Here are made-up elements, facts about them, and rows of numbers that follow some of those facts. Name the element behind each unnamed row.

Some facts about the elements:
dogru trurek sabrak; lamu trurek guzam; flisan trurek skekom; gigrugrok trurek ladobol; tiba trurek sozar
traflu trurek mumiklar; turik trurek zibil; ropites trurek flegri; nimel trurek metuse; plefiste trurek lamu
tubre trurek keraka; keraka trurek tiba; pliflis trurek vakil; laflokes trurek dreplun; ladobol trurek bruko
gobras trurek gufum; bitum trurek furun; brisis trurek gegraskir; skibazol trurek laskatris; gufum trurek grefos
vakil trurek trodrum; luba trurek plefiste; stanin trurek luba; kefal trurek skopen; nesek trurek klore
lipe trurek muklor; plides trurek tresim; troskil trurek klasor; geres trurek steskil; klupluk trurek voklak
drefan trurek brisis; flegri trurek zotrim; sabrak trurek gobras; miri trurek plevom; skiris trurek lomu
fikos trurek plides; plazestu trurek klobreskin; flebril trurek drefan; klubroren trurek baskil; ranabil trurek nuvin
grenil trurek miri; papim trurek nesek; flupin trurek podrol; plevom trurek stebron; sozar trurek trubritem
muklor trurek dogru; motuk trurek vuvema; drista trurek pebras; kuruga trurek flupin; zibil trurek fikos
taflem trurek drista; dreplun trurek motuk; fleflotim trurek skagu; laskatris trurek nimel; truko trurek kuruga
truvum trurek klupluk; skopen trurek flisan; fonar trurek ropites; bruko trurek taflem; stidrur dubim broko
lamu dubim luba; flisan dubim drubrogrun; gigrugrok dubim baskil; tafe dubim panom; vofo dubim klore
traflu dubim bitum; klapemim dubim klore; plustuvul dubim klore; plenis dubim klore; libel dubim plazestu
dotok dubim drista; nimel dubim bruko; givor dubim klore; fofum dubim trubritem; tubre dubim plides
zoru dubim plazestu; keraka dubim grenil; sobra dubim klore; skagu dubim gufum; furun dubim kebredi
ladobol dubim zasok; brisis dubim trivol; dife dubim luba; misti dubim luba; reklom dubim gufum
moder dubim plazestu; stanin dubim plevom; mustak dubim skalen; movil dubim klodu; stebron dubim klikodros
guzam dubim pleku; flugritro dubim luran; plutrodim dubim vudus; redrari dubim klore; nesek dubim skekom
gopil dubim luba; plobrok dubim luba; metuse dubim plazestu; pirak dubim baskil; ruti dubim broko
podrol dubim luba; lipe dubim drista; klupluk dubim panom; drefan dubim feklezel; sabrak dubim baskil
plaze dubim movan; trivol dubim klore; broko dubim panom; drabrun dubim taflem; miri dubim klubroren
gezudrus dubim baskil; skiris dubim sarus; nuvin dubim klore; dodras dubim kefal; fikos dubim flebril
lonun dubim pliflis; plazestu dubim gufum; pebras dubim klore; pimi dubim baskil; plestis dubim feklezel
ranabil dubim klore; grupes dubim zasok; trufun dubim grupes; feple dubim bruko; papim dubim baskil
gitraklor dubim foflok; luran dubim vakil; lomu dubim baskil; seskul dubim klore; givofu dubim flebril
brago dubim pliflis; zibil dubim pliflis; taflem dubim gufum; mumiklar dubim feklezel; dreplun dubim klore
fleflotim dubim panom; sonir dubim kebredi; truko dubim klikodros; mezol dubim luba; floku dubim plazestu
skopen dubim trivol; tresim dubim flegri; triskobra dubim luba; buron dubim vudus; grodrek dubim bruko
gigrugrok stabor pebras; gigrugrok stabor fofum; gigrugrok stabor steskil; gigrugrok stabor flegri; tafe stabor fleflotim
tafe stabor skiris; trastis stabor mustak; trastis stabor plides; trastis stabor stidrur; trastis stabor plobrok
sibi stabor tresim; sibi stabor stidrur; sasupak stabor lonun; sasupak stabor skopen; sasupak stabor vikle
sasupak stabor komo; sasupak stabor klobreskin; ropites stabor nesek; ropites stabor dodras; ropites stabor plazestu
ropites stabor plides; ropites stabor plefiste; plustuvul stabor tiba; plustuvul stabor gobras; plustuvul stabor zisos
plustuvul stabor kefal; neklunan stabor fikos; neklunan stabor steskil; plenis stabor pirak; plenis stabor kefal
dotok stabor nesek; dotok stabor komo; nimel stabor drido; givor stabor ruti; keraka stabor grenil
keraka stabor flisan; keraka stabor brisis; keraka stabor klapemim; keraka stabor tubre; pliflis stabor tubre
pliflis stabor flegri; skagu stabor truvum; skagu stabor gastum; skagu stabor sarus; vuvema stabor nuvin
vuvema stabor trubritem; vuvema stabor skigrustuk; klore stabor drabrun; klore stabor baskil; nukle stabor gezudrus
nukle stabor drabrun; nukle stabor trodrum; bitum stabor skalen; bitum stabor skabo; bitum stabor gitraklor
bitum stabor skiris; fetik stabor seskul; fetik stabor sonir; fetik stabor misti; fetik stabor komo
fetik stabor gufum; grefos stabor zaskir; grefos stabor mezol; grefos stabor panom; reklom stabor plevom
reklom stabor plabi; reklom stabor briklus; vakil stabor voklak; stanin stabor papim; stanin stabor trubritem
stanin stabor zoru; stanin stabor briklus; zotrim stabor furun; movil stabor klasor; movil stabor plabi
stebron stabor miri; stebron stabor taflem; plutrodim stabor nesek; plutrodim stabor fikos; metuse stabor muklor
metuse stabor ranabil; metuse stabor mustak; metuse stabor foflok; podrol stabor miri; podrol stabor bruko
troskil stabor tiba; troskil stabor sonir; troskil stabor laflokes; klesko stabor pebras; klesko stabor moder
geres stabor drubrogrun; geres stabor buron; geres stabor laskatris; drefan stabor plevom; drefan stabor steskil
drefan stabor sarus; drefan stabor klobreskin; drefan stabor flegri; sabrak stabor skigrustuk; sabrak stabor ladobol
trivol stabor sozar; trivol stabor ranabil; pimi stabor tudran; pimi stabor tresim; pimi stabor zitru
flebril stabor guzam; flebril stabor movan; klubroren stabor plides; klubroren stabor stidrur; klubroren stabor nevas
bimok stabor nesek; bimok stabor sonir; bimok stabor grenil; bimok stabor sozar; bimok stabor mezol
trufun stabor papim; trufun stabor vikle; trufun stabor panom; trufun stabor beplu; flupin stabor dodras
flupin stabor nevas; luran stabor bruko; luran stabor klodu; luran stabor klapemim; luran stabor broko
drista stabor miri; drista stabor drubrogrun; drista stabor flisan; drista stabor misti; drista stabor tresim
kuruga stabor traflu; kuruga stabor papim; kuruga stabor taflem; kuruga stabor klobreskin; pleku stabor plazestu
pleku stabor plabi; brago stabor plabi; brago stabor briklus; zibil stabor drido; kebredi stabor skidrol
mumiklar stabor nevas; truko stabor triskobra; floku stabor sonir; fotir stabor briskil; fonar stabor grupes
fonar stabor gastum; fonar stabor zitru; gegraskir stabor ranabil; gegraskir stabor plefiste; grodrek stabor baskil

Known rows:
nuvin: [ 16  36 -19  -3  -2   1 -19  -7 -36  26 -12  19  10 -55   9 -36 -15  24
 -10 -13  21  -6 -13 -33  -1 -35  -9 -12  -6   1  37   1  34  21  22  -4
  -4 -34  64 -37  11 -17]
movil: [ 10  27  -6 -21   7  19  -3   0  10  10 -17  30  -2 -17   2  13  13   7
   4   8  12  13  11 -13  -5 -23   2  -1  -2  -3  17   7  29  18  14 -19
   9 -17  -9 -23 -22  -3]
givor: [ 13  31 -19   3  -5  -2 -19  -5 -35  24 -13  15   9 -50   7 -39 -21  24
  -9 -12  29  -2 -10 -31   1 -30  -5  -9 -10   4  31  -2  30  21  25  -5
  -4 -33  68 -38  15 -16]
steskil: [ 11  33  -6 -11  13  23  -2   1   7   6 -19  30   1 -25   2  17   9  11
   0   6   2  11  11  -8  -9 -31   5  -2   5  -9  28   0  37  18   1 -11
  15 -24 -11 -11 -28   4]
skiris: [ 18  25   4  -2  13  19   1   2  -4  -3  -7  26  -3 -29   5  14  28  20
  -1  10   0  10  12 -21  -3 -11   6  -2  -8   9  17   4  29  14   1 -13
   9 -23  -5 -19 -25  -2]
skibazol: [ 13  22   3  -3  12  20   5  -3   2  -5 -12  24  -1 -26   2  10  24  16
  -4  10   2  11  22 -16  -6 -19  12   7 -10   7  19   2  29  15  -3 -10
  18 -28   0 -14 -21  -2]
zotrim: [  7  20  -5  -6   9  19   2   0   6   5 -18  29  -2 -19   2  15  12  11
   0   8  12  16  18  -4  -5 -34  11   1  -3   0  20  -2  29  15   5 -16
  12 -21 -14 -16 -22   2]
mumiklar: [  7  24  -4 -13   8  19 -11   2  11   7 -17  25  -6 -18   2   7   6   8
   5   9  16  14   9 -12  -8 -16   7  -6   0  -5  14   6  29  18  16 -19
   9 -16 -10 -19 -22   1]
truvum: [ 16  32   1  -6  12  22   1  -1   4  -4 -12  26   3 -30   1  14  17  16
  -2   9  -2   8  22 -22  -7 -15  10   7  -8   0  25   3  32  17  -3  -6
  19 -29   0 -12 -25  -1]
stebron: [ 12  31  -9 -11  11  22  -8   1   8   6 -18  25  -2 -16   0  16   1   9
   5   7  11  13  15 -12   2 -14   3  -3  -1  -5  21  -2  28  18  18 -17
   8 -15  -1 -19 -23   0]
furun: [ 12  26  -5  -7  10  19  -2   4   2   6 -14  28  -5 -21   4  18  13  13
   2   8   8  14   9  -9  -1 -22   2  -9   2  -2  17   1  28  15  11 -16
   5 -16 -11 -20 -25   3]
klasor: [  9  25  -5 -13   9  21   0   0   9   6 -18  32  -1 -23   2  14  18   9
  -1   6   6  12  14  -6 -11 -34   6  -2   2  -4  24   4  35  16   2 -12
  14 -23 -14 -14 -26   3]
foflok: [  1  17  -2  -2   9  21   0   0  13   0 -22  27  -4 -22   0   7  15  10
  -3   7  10  15  22   1 -19 -42  19  -1   5  -8  24  -2  37  14  -5 -13
  23 -25 -16  -4 -22   7]
lonun: [ 14  29  -8 -13  14  25  -7   1   5   7 -17  27  -2 -20   2  15  11  10
   3   7   6  11   8 -15  -1 -19  -2  -9   4  -4  22   1  34  17  12 -20
   8 -16  -7 -18 -28   0]
drubrogrun: [  5  25  -7   5  12  24   1   1   7  -1 -23  26  -1 -24  -1  16   4  12
  -4   8   6  14  24   2  -9 -37  14  -1   6 -10  30 -12  37  14  -3  -8
  22 -25  -9  -1 -25   9]
brisis: [ 21  39 -11   8   6   7 -23  -8 -37   9  -8   9   9 -55   5 -34 -13  29
 -10  -8  15  -7  -2 -46   2  -7  -2  -6 -14   3  34  -1  34  23  18   2
   6 -39  72 -26   7 -18]
stidrur: [ 10  29  -2  -7  11  21  -9   6  10   3 -17  26  -5 -24   2  11   1  11
   6   9  10  10   7 -12 -10 -11   9 -15   7  -7  17   5  33  19  15 -18
   8 -11 -11 -15 -30   4]
ropites: [  8  20   3 -15  10  19  -5  -7  13  -6 -15  21  -2 -20  -1  -1  23  10
   0   9  10  10  26 -25 -15 -13  16  11 -13   4  16  10  30  18   4 -15
  23 -29   0 -14 -17  -7]

Rows to name:
No name comes twice in this set of rows, the named rows included.
[ 15  39 -20  -5  -4   2 -22  -4 -35  22 -12  17  17 -58   7 -36 -28  24
  -9 -11  18  -5 -14 -35   2 -29  -9 -15  -4  -5  41  -6  39  20  18   7
  -4 -36  66 -34   8 -11]  pebras
[ 11  25   0  -3  11  19   0  -2   4  -7 -14  20   1 -21  -1   8  11  13
  -1   8   6  11  29 -20  -2 -11  13  10 -11   2  20  -4  29  16   5  -8
  20 -26   6 -12 -18  -2]  geres
[ 13  34  -6 -13  11  23  -5   3   5   9 -15  28  -1 -23   3  18   6  12
   3   6   6  12   9 -11  -1 -19  -1  -6   2  -6  23   1  32  18  11 -14
   8 -19  -9 -19 -28   2]  fofum
[ 17  33  -1 -19  11  22   0  -4   8   0 -11  24   3 -21   0  14  16  11
   3  11   3   6  21 -32   0  -2   6  12 -14   5  18  10  28  21  13 -14
  15 -25   2 -21 -22  -9]  drefan
[  6  22   0  -2  11  23  14  -7  14 -12 -21  24   7 -25  -4  14  18  12
  -7  11  -1  10  45 -13 -13 -37  25  22  -9   0  31  -5  36  14 -14  -4
  36 -36  -3  -1 -19   2]  pliflis
[  4  25  -5  -7   6  20  -8   1  13   4 -21  24  -3 -18  -1   8  -3   8
   2   7  15  16  18  -7  -9 -22  12  -1  -1  -9  20  -3  30  18  12 -14
  17 -20  -8 -12 -20   2]  sibi
[  1   0   0  19  10  22  56   2  28 -15 -26  31   5 -33  -8  41   4  17
   1  22   8   3  50  -1 -13 -57  44   4  15   4  31   3  34  11   0 -28
  30  -6 -20  -6 -33  12]  baskil
[ 13  21   4 -23   9  19   5  -1   6  -9  -6  26  10 -30   3  15  23  17
   1  15  -8  11  19 -32   2  -7   6  -5  -7   4  23  -3  39   9  -2   1
  13 -24 -11 -22 -25   5]  ladobol
[  7  24  -6   4  13  24  10   2   9  -2 -22  25   0 -22  -2  23   2  11
   0  10   6  13  26  -3  -6 -31  16  -4   6  -6  27  -7  34  15   2 -15
  18 -18  -9  -7 -27   7]  broko
[ 16  33 -21   4   2   5 -28  -7 -37  20 -15  10   7 -51   5 -43 -23  24
  -9 -14  24  -4 -11 -34   1 -24  -9 -17  -3  -2  35  -7  37  20  26  -5
  -3 -33  74 -30  12 -14]  seskul
[ 19  14   5 -41   9  22 -46  -4  17  -4   8  48  10 -28  -4  24  41  12
  -1  -3  -7  26 -25 -51  19 -16 -14  23 -11 -28  31 -35  31   4 -21  18
  20 -42   7  -6 -24  12]  taflem
[ -2  13  -2 -11   6  20  10  -6  19 -21 -19  18  15 -23  -7  10   6  11
  -4  15   0  16  46 -19  -4 -24  27  12  -9  -4  34 -21  41   6 -12   9
  36 -33  -5  -4 -16  10]  drista

The same elements again, as new rows of numbers:
Some rows with their names:
stanin: [  4   5  -6   5   8   6  37  16 -15 -15  12  -7  11   7 -13  30  20  -2
  14   2 -23  -1  11 -16   4   7]
panom: [ -8 -17 -41  10  11  -3  21   7  -7  -8 -20  11 -14  -9  -3  -9 -23  30
   5 -25 -14   5  14  33  35 -11]
ruti: [  4   4  13   3  -3  -3  -4   2   4 -12   0  -9   2   7   2   0 -19  -2
   0  23 -14   9   2  -5 -11   5]
reklom: [-18  11 -36  18  -2  16  -5  -8  18  37  18 -14  17  39  -5  19  75 -32
  -7  -1 -16 -33  -1 -38  43  -7]
guzam: [ 11   4  13  20 -11 -16 -31  -9   8  13   0  -6  -6  -1  -8 -26 -29  -3
 -10  13   0   5  -1 -16  -9  -1]
skekom: [  2 -10 -17  21  -4 -13 -15  -6   2  13 -11   7 -14  -9  -8 -33 -31  14
  -6 -18   3   4   7  10  17 -10]
pliflis: [ -9 -16 -51  20  28  11  58  15 -18  -4 -15   7   0 -12 -24  22  23  24
  19 -28 -18  -2  13  21  31  -4]
lonun: [  3   6  11   3  -2  -3  -7   0   4  -9   0  -9   3   7   5   0 -13  -2
  -1  18  -9   7   0  -4 -11   4]
flegri: [ -2  -8 -28  23  14  -2  10  -6  -7   3 -13  -4  -3  -4  -9  -8  -6  18
   6 -13  -8   3   5  20  14  -3]
keraka: [ 10   7   3  13   9  -6  24   8   4   1  -5  -8  -1  -8 -29  24   8  -5
   0  17 -15 -11  -4 -26  -4   0]
trastis: [  4 -15  -4  -2 -10   5  23  14  -2  19  -4   5  -3  -7 -13  15   0  -4
   2  -7  -3   3   9  -7  -4   2]
traflu: [ -1  12   4  -9   7   1  14   3  -4 -22   2 -15  10  11  15  26   5   5
   9  19 -23   5   0   4  -7   7]
vofo: [  7  18  19 -60 -11   9 -58 -47 -17  12  33  -4 -10 -16  39 -12  52 -19
  -6  -5  46 -24 -32  15  -8  -3]
pirak: [ 10 -10  21  -8  -7  16   0  17   4 -37   4 -11  -9   7 -11  -2 -49 -14
  -5  76 -48  26  10  -7 -10  10]
moder: [-29  27 -26   6  -5   5 -31 -27  32  33   4 -21  23  33  33  15  54 -22
  -6  23 -30 -22 -22 -22  22 -11]
flupin: [  6 -15  -8   1 -13   4  25  13  -5  26  -3   0  -6  -7 -16  19   1  -3
   1 -10  -6   5   9  -7  -7   4]
zasok: [ -6 -12 -30   6   8  -4  14   2  -5  -4 -15   7 -10  -6   2  -7 -16  25
   4 -22  -8   3  10  27  27  -8]
plefiste: [  1   6 -13   5  -2  -9   0  -2  -4  -1  -3  -8  -5   0   4   2 -13  11
   0  -1 -12   5   3   4   2   0]

Rows to name:
No name comes twice in this set of rows, the named rows included.
[  4  13  -4  14   2  -6  -3  -5  -2  -3   0 -18   0   3  -5   6  -9   1
  -2  17 -11   6  -4  -6 -14   7]  fikos
[-20  11 -21  32 -11   7 -33 -21  34  57   6  -5  18  17  -6  -8  51 -35
 -11  14 -11 -27 -18 -47  21 -14]  skagu
[-23  22 -16   4  -4   1 -28 -22  27  24   3 -17  20  27  30  11  40 -17
  -4  22 -28 -19 -17 -19  19 -11]  drabrun
[-10  15 -24 -10  10   4  34  19 -10 -24   6   8   0  -8  -4  33  13   7
   4  -2 -13   0   0  -9   6   2]  troskil
[ 12  -7  23  26 -10  -6 -14   4   8  19   3  12   1 -11 -30 -26 -17 -12
  -3  10   2  -1   2 -34  -7  -4]  stebron
[ 14 -19  19  11 -27   3  -1   9   7  38  -1   1  -5  -7 -25  -4 -18 -20
  -9   5   6   8   7 -25 -22   5]  mumiklar
[  4   1 -48  20  10 -23   1   2 -12   6 -11   4 -13 -11  -7  -9 -18  43
  13 -25 -29   1  12  19  39 -11]  bruko
[  4  -7  -6  32   1  -4 -20 -13   4  16  -8  -5  -4  -3 -18 -31 -18   1
  -6  -1   9   5  -1   2  -4   0]  steskil
[  6  -9  -6  21 -10  -4  -5   6   1  24   0  12 -10 -15 -30 -20 -16  -6
  -9 -10  11   1   4 -22   0  -3]  gegraskir
[  3 -18 -32  13   5   7  32  19 -15   3   2  10 -12   1 -28   3   9   6
   0 -35   6  -5  23   3  33  -1]  pleku
[ -2  11 -10   8  -2   7  11  12  -3  -3   8   0  -3  -6 -23  13   3 -12
  -8  10   5   6  -4 -24 -19  10]  dotok
[ 4 -3 -7  5  3 -3  3  3 -5 -8  1 -5 -4 11  0 -3 -5  6 -1 -9 -2  0 12  8
 16  0]  briklus
[  1   0  10  -3   0 -10  -5   1   5  -9  -5   7   2  -1  12  -9 -16  10
   5   3 -15   0   3   3  12  -9]  drido
[  5   6  18   2  -2 -10  -9  -2   4  -7   0  -5   6   2   8  -4 -15   2
   4  17 -17   4  -1  -8  -5  -2]  miri

